The symbols move the points like this.
from | y z
zug | rad nem
gat | dob dul
sak | fup bup
vaf | raf pur
pem | tif gub
nis | kub tad
gab | nem dab
gib | dit ger
pas | vid vid
gir | sos kug
luz | vad sos
zov | pas leg
tul | tad vid
nit | gof kiz
zed | kam ror
sez | zof zov
raf | pak tav
pap | gir vur
kiz | dod tul
zem | dak tir
dad | lan gib
mis | dil kam
bil | sor tif
nor | sak fup
lal | vun fam
kol | bef gof
lag | gab bev
dab | zub sez
lan | gib pud
buf | zed kam
rup | mok pur
ped | buf zed
nak | der kol
vug | lag gab
tif | gub lum
vur | nem biz
leg | dob mep
sos | mem nep
lig | mok tav
vuz | sor mok
mok | dad lan
ger | bil nor
taz | fam sez
gub | pur bup
dod | tul tad
lum | nas ved
pel | lig vaf
nem | buf fum
mek | zug rad
siv | kiz dod
zom | fuv vug
nas | pel gof
pud | sos mem
tir | zep mok
sor | nis sor
vad | vuz sor
kub | pap gir
biz | fum fum
kug | biz dil
vid | gov kol
zub | sez zof
gof | zom fuv
dul | zov pak
gov | kol bef
bef | raf zom
dit | zem miz
dak | pel nas
vun | ror mek
fuv | vug lag
rad | nem lal
tad | vun ped
ror | mek zug
fup | pas gom
pak | dul dak
mep | gom siv
zep | pud taz
zof | mep ped
nep | rus dil
pur | tav nak
rus | miz luz
miz | luz vad
ved | pak vaz
gom | gat dob
der | nor dul
dil | nep rus
fam | mis zof
kam | nit siv
vaz | zep pel
dob | dul zov
bev | dab ror
bup | bil nak
mem | lan mok
tav | nak der
fum | tir pud

In the rows, zero is written as 463.

The rows follow the links: the fewer symbols apart two points are, the more alike their rows tend to be.

Each row is also shifted at random along 8 hidden directions that mean nothing.

Each row, then its point:
265,425,411,488,496,449,416,354,518,365,589,488,466,435,474,658,487,450,460,455,460,659,633,440,450,537,494,623,599,409,371,425,450,201,518,362,533,366,420,504,427,434,448,479,435,467,421,430,431,433,477
point: bup
678,497,515,473,426,334,470,528,449,397,516,389,663,419,604,425,424,508,433,517,353,562,390,527,408,407,549,458,400,419,650,391,499,522,419,421,432,565,360,511,396,530,493,427,437,478,350,493,550,478,460
point: zof
382,403,423,452,388,415,512,551,483,306,452,452,472,459,528,532,365,539,549,483,379,474,449,500,371,423,426,364,384,477,459,555,355,511,466,487,478,438,453,495,417,483,432,318,454,451,402,475,429,430,535
point: nor
456,462,313,388,562,436,430,444,470,522,491,565,426,383,361,588,456,457,350,586,490,520,531,421,521,501,463,573,481,477,343,475,534,373,517,440,469,514,417,499,480,462,393,489,441,445,558,423,432,487,436
point: gub
418,481,375,443,466,318,482,595,399,462,446,482,449,437,450,523,388,519,399,542,436,465,366,458,482,399,404,431,421,391,475,556,594,637,519,564,519,579,381,642,308,467,450,366,487,444,485,453,490,513,541
point: tif
605,453,436,381,526,295,417,528,440,484,395,493,447,439,403,387,418,575,529,597,468,456,568,454,478,343,407,340,257,527,347,543,359,424,440,358,435,449,522,540,523,508,276,421,410,472,477,492,505,596,553
point: dil
491,548,437,437,572,504,457,423,391,522,541,422,500,470,354,545,498,397,315,455,492,487,462,452,462,559,461,595,547,406,446,479,587,460,433,404,438,529,457,431,507,396,485,534,488,449,460,469,468,467,481
point: fuv
227,463,582,451,439,250,481,459,374,389,503,397,512,486,311,525,518,528,532,618,435,492,700,483,534,436,409,476,551,553,381,531,457,366,450,264,498,332,455,576,365,404,346,455,378,533,360,447,569,484,583
point: dab
537,445,400,498,504,396,449,468,479,524,477,469,532,385,546,462,481,468,417,559,490,568,481,524,446,433,573,440,395,454,460,381,395,378,448,457,367,469,507,383,571,443,470,486,428,463,507,446,462,550,451
point: buf
449,509,592,538,282,519,470,542,440,455,409,489,387,591,395,357,489,534,616,452,462,224,411,478,516,448,415,325,400,552,468,487,403,588,408,583,566,376,531,476,464,441,618,456,540,505,546,414,454,509,496
point: tad
486,478,546,381,438,498,373,468,335,441,449,530,486,567,262,352,453,545,478,554,369,306,460,477,578,430,389,531,493,580,477,569,554,477,417,363,527,500,343,474,392,478,427,518,509,558,442,425,502,390,385
point: leg
415,412,434,482,390,656,518,479,498,456,370,478,384,459,560,423,487,375,458,374,484,425,390,446,495,514,538,415,505,441,520,416,360,429,462,591,358,425,587,253,544,413,513,508,499,450,502,398,434,481,426
point: mek
501,500,389,518,616,358,516,465,459,539,481,449,540,328,495,557,426,425,383,438,554,535,399,561,345,458,538,528,474,376,439,433,464,540,469,509,357,517,477,510,467,390,478,375,461,402,451,576,417,467,560
point: gof
458,442,463,394,410,484,466,565,452,367,448,456,541,466,506,387,375,544,486,550,272,415,350,531,536,399,462,381,392,536,561,536,451,499,426,432,413,538,389,416,408,496,369,406,490,523,376,499,480,438,476
point: zov
316,403,437,477,567,386,455,395,539,530,431,518,467,348,490,500,471,430,494,510,516,553,529,497,540,393,530,548,551,502,423,384,449,324,566,408,376,459,435,508,383,473,345,426,383,462,443,536,451,411,468
point: dak
381,589,495,496,637,508,414,321,495,504,534,523,531,361,330,568,612,381,464,452,547,535,592,489,530,520,636,685,666,424,470,269,498,256,462,318,332,410,382,468,366,379,413,587,485,449,412,480,392,401,468
point: zom
579,359,443,497,434,413,503,502,480,441,432,397,476,524,576,424,326,479,446,419,446,511,372,499,343,466,354,495,418,473,405,585,480,557,482,475,546,542,530,473,547,520,486,345,448,472,443,557,488,422,462
point: pak
362,503,459,492,470,402,454,533,369,542,465,488,465,487,407,436,413,499,446,509,461,324,342,533,484,382,428,387,393,463,502,560,497,647,433,616,504,504,434,528,431,426,568,406,537,487,529,450,469,508,523
point: kiz
325,478,487,431,549,493,421,380,422,545,443,509,459,459,372,424,538,395,421,466,510,432,457,400,592,435,475,498,566,462,550,401,616,512,542,457,440,501,326,498,323,466,444,566,455,437,468,431,475,390,353
point: tir
149,410,522,446,321,513,529,443,470,398,477,361,368,559,462,478,419,466,525,451,396,397,496,370,507,467,335,294,444,573,448,598,430,460,497,499,559,363,529,389,516,499,488,435,404,453,440,414,515,449,539
point: dad
456,550,496,428,328,684,459,434,509,425,534,394,409,538,557,437,455,392,451,325,346,420,391,362,551,490,443,407,464,419,601,437,479,388,442,557,512,474,468,338,507,502,524,547,536,461,452,408,471,507,482
point: vad
492,571,549,499,397,439,516,534,433,377,457,386,534,500,430,461,499,520,546,454,416,411,417,497,471,449,458,423,472,433,578,465,502,552,419,395,418,506,458,531,343,430,466,457,519,472,354,486,495,488,551
point: vug
393,440,535,553,414,398,439,424,438,477,538,427,468,570,443,493,449,549,532,493,491,431,553,496,423,496,387,430,419,554,325,551,388,418,409,435,620,331,562,484,616,443,560,437,447,510,510,454,472,505,510
point: dod
415,449,434,491,543,472,406,406,530,446,487,507,491,476,478,490,453,489,519,513,443,589,499,494,552,440,492,562,512,474,474,427,514,290,559,305,432,508,414,474,383,507,363,480,443,478,402,481,425,424,434
point: vaf
324,421,474,543,522,435,386,370,421,426,532,448,478,612,407,509,431,498,513,429,463,579,550,478,485,487,359,639,577,440,389,591,565,303,522,289,600,448,455,513,433,450,444,477,467,507,387,478,478,401,469
point: raf
653,515,372,422,547,496,403,381,521,509,571,532,494,347,457,605,490,409,353,495,505,588,535,394,412,522,561,634,492,394,442,337,511,350,492,435,451,504,357,480,482,498,474,524,423,408,520,421,408,439,386
point: bil
439,461,442,460,483,474,419,461,386,402,481,495,503,533,385,459,399,538,504,494,407,418,440,517,441,451,420,489,440,477,465,569,461,487,425,399,499,487,423,456,447,429,449,432,507,486,416,466,435,410,456
point: pas

From each start, follow one symbol. Which point do you reach?
Answers are names.
new walk
512,465,459,515,455,529,425,483,430,428,460,476,462,611,439,436,393,506,489,407,428,469,361,450,454,458,361,536,487,401,548,560,605,535,526,451,561,577,408,519,362,486,505,468,525,459,409,462,455,377,426
y	nak
new walk
357,415,356,476,552,337,390,458,369,374,532,467,527,576,407,552,339,570,447,561,411,620,524,496,424,419,312,545,439,407,381,696,563,390,529,301,588,531,419,552,435,446,372,419,433,457,380,452,486,474,523
z	kol
new walk
700,497,447,423,511,469,402,461,574,501,348,656,412,433,268,456,504,550,583,591,591,349,550,424,492,451,483,547,419,597,336,388,428,433,525,360,425,498,436,553,383,523,391,473,409,425,582,453,386,384,390
y	tav
new walk
232,534,513,543,433,467,512,477,503,504,443,485,463,363,534,480,498,432,543,416,471,384,367,556,540,398,607,399,518,456,577,354,382,507,453,623,361,396,436,483,357,388,534,412,557,490,469,515,414,479,560
y	gof
new walk
490,545,492,382,463,430,446,496,486,451,377,627,426,350,269,476,504,502,572,563,528,279,497,416,501,367,534,430,449,511,519,368,438,584,497,516,373,466,299,610,210,493,413,450,440,401,516,423,406,386,468
z	nor
new walk
568,463,485,498,499,354,440,449,438,530,512,468,543,411,490,479,480,476,443,555,515,530,532,501,417,442,538,496,432,490,427,397,398,403,428,423,449,437,483,446,553,450,487,486,396,469,499,458,478,529,448
z	zed
new walk
472,607,378,356,521,566,345,448,375,486,593,508,486,494,357,491,455,450,303,524,363,471,393,359,617,439,456,494,442,368,613,487,688,431,487,468,491,604,281,438,411,482,436,630,543,457,468,353,481,522,430
z	sor
new walk
698,507,461,527,511,440,448,454,490,527,497,470,511,448,556,481,439,424,380,384,521,561,376,468,396,484,468,628,536,353,524,390,627,540,515,490,520,595,378,590,366,526,561,457,483,447,466,510,465,416,394
z	ved
new walk
465,506,454,379,456,615,494,435,607,514,415,483,402,322,541,440,462,349,470,422,450,384,410,370,533,401,583,372,431,497,579,315,366,427,507,590,289,477,439,342,448,532,421,491,435,380,506,458,415,433,463
y	zem
new walk
430,407,436,468,539,399,498,469,439,606,408,507,409,416,447,468,435,370,357,413,564,422,403,462,450,465,414,577,570,455,381,497,568,594,537,607,500,526,451,551,407,456,502,403,463,460,549,518,469,399,435
y	pak
new walk
529,432,429,381,572,398,405,378,469,517,465,490,407,449,362,451,501,498,470,546,525,502,649,376,459,453,399,405,356,532,281,471,413,330,447,309,485,382,524,473,612,502,307,523,352,437,509,458,487,537,449
z	nep
new walk
487,532,459,502,425,522,411,422,462,400,603,426,509,572,515,476,516,514,480,447,378,571,502,446,504,518,443,466,451,400,515,423,546,329,420,364,590,438,427,470,516,468,521,565,532,494,420,411,484,541,419
y	kub
new walk
327,322,321,389,432,387,564,630,460,427,299,494,367,385,459,469,288,529,474,551,429,328,345,506,396,381,366,276,301,543,334,697,332,684,505,626,408,509,553,467,463,446,373,229,446,432,521,512,430,473,589
z	dul
new walk
440,424,548,511,336,610,495,457,498,483,347,521,330,501,429,423,543,410,562,401,545,317,519,437,506,512,509,423,517,547,418,408,290,405,432,557,421,317,626,314,548,415,547,512,480,477,558,385,430,471,427
y	ror
